Here is a tiny trained network, its code and every weight. The questions are about switching its units off for an input and a class, where a switched-off unit gives its printed mean instead of its output.

import numpy as np


def w(rows, s, z=0):
    codes = np.array(rows[::2]) - 128.0
    scale = np.full(codes.shape[1], s)
    scale[-1] = z or s
    return codes * scale


def norm(h):
    return h / np.sqrt((h * h).mean(-1, keepdims=True) + 1e-5)


def f(y):
    return np.maximum(y, 0)


def log_softmax(a):
    a = a - a.max(-1, keepdims=True)
    return a - np.log(np.exp(a).sum(-1, keepdims=True))


def net(x, mask):
    res = np.array(x, float).reshape(1, 2) / 4 @ E
    u = 0
    for l in range(2):
        y = f(norm(res) @ A[l][:, :-1].T + A[l][:, -1])
        res = res + np.where(mask[u : u + 8], y, B[l][:, -1]) @ B[l][:, :-1]
        u += 8
    return log_softmax(norm(res)[-1] @ U[:, :-1].T + U[:, -1])


A, B = {}, {}
E = w([
[209,133,241],'x0',
[254,82,22],'x1',
],0.0007)
A[0] = w([
[189,118,219,87],'0.n1',
[131,190,220,252],'0.n2',
[4,96,136,169],'0.n3',
[164,106,87,96],'0.n4',
[115,122,77,125],'0.n5',
[212,166,155,25],'0.n6',
[209,126,76,149],'0.n7',
[220,173,99,206],'0.n8',
],0.0036,0.0013)
B[0] = w([
[128,216,102,204],'0.n1',
[59,147,67,252],'0.n2',
[153,58,149,245],'0.n3',
[134,197,73,177],'0.n4',
[57,165,159,176],'0.n5',
[218,72,255,170],'0.n6',
[151,92,45,225],'0.n7',
[93,40,123,228],'0.n8',
],0.0028,0.0022)
A[1] = w([
[179,106,141,49],'1.n1',
[79,218,129,216],'1.n2',
[148,177,101,189],'1.n3',
[147,119,98,251],'1.n4',
[197,106,161,65],'1.n5',
[107,54,132,110],'1.n6',
[124,253,131,166],'1.n7',
[187,126,72,241],'1.n8',
],0.0067,0.0015)
B[1] = w([
[166,90,237,159],'1.n1',
[204,151,115,237],'1.n2',
[29,159,146,167],'1.n3',
[121,170,181,218],'1.n4',
[112,85,229,168],'1.n5',
[145,67,90,225],'1.n6',
[253,147,56,203],'1.n7',
[85,190,146,255],'1.n8',
],0.0049,0.0029)
U = w([
[83,27,54,213],'0',
[32,224,62,209],'1',
[223,208,59,208],'2',
[125,137,249,209],'3',
[128,134,128,2],'4',
[128,133,129,5],'5',
[128,134,128,8],'6',
[128,134,129,15],'7',
],0.013,0.009)

Each question gives the input, the list of numbers given to net, and the class t.
The units are the neurons (one row each of A and B). Each row of codes is followed by its name. A weight is (code - 128) times the scale printed after its matrix; where a second scale follows, it is the last column's (A, B and U).
mask holds one flag per neuron, layer by layer. A switched-off neuron (its flag False) gives its mean, the last column of its row in B, instead of its output. The means were averaged over made-up inputs and are rounded, as every weight is.
A unit's drop is (log p(t) with every unit on - log p(t) with that unit switched off) / (log p(t) with every unit on - log p(t) with every unit switched off).
The circuit of an input: a set's keep is (log p(t) with only the set's units on - log p(t) with every unit switched off) / (log p(t) with every unit on - log p(t) with every unit switched off). Starting from the 12 units with the biggest drops (on a tie, the unit counted first), units are removed one at a time, each time the one whose removal leaves the highest keep (on an exact tie, the one counted first), for as long as the keep stays at least 0.8.
units of the circuit, in order: the units of the circuit, biggest drop first
k most important neurons: the k neurons with the biggest drops, biggest first
top k neurons in layer l: the k neurons of layer l with the biggest drops, biggest first
drop when u is switched off: that unit's drop, to one decimal
input [-1,-8], class 0: 4 most important neurons => 0.n3; 0.n1; 1.n8; 1.n4
input [-5,-3], class 0: units of the circuit, in order => 0.n3
input [1,7], class 3: units of the circuit, in order => 0.n2; 1.n7; 1.n1
input [-6,0], class 0: 4 most important neurons => 0.n1; 0.n3; 1.n8; 1.n7
input [0,7], class 1: 2 most important neurons => 1.n8; 0.n3
input [0,-3], class 0: 2 most important neurons => 0.n3; 0.n1
input [0,2], class 1: 4 most important neurons => 1.n8; 0.n4; 0.n3; 1.n7
input [1,3], class 3: 2 most important neurons => 0.n2; 0.n6
input [-8,0], class 0: 2 most important neurons => 0.n1; 0.n3
input [0,1], class 1: top 2 neurons in layer 0 => 0.n4; 0.n3
input [7,4], class 3: drop when 0.n6 is switched off => 0.1
input [2,3], class 3: drop when 0.n6 is switched off => 0.2
input [2,-8], class 2: drop when 0.n8 is switched off => 1.2
input [-6,-4], class 0: drop when 0.n3 is switched off => 0.6
input [3,1], class 3: most important neuron => 0.n6
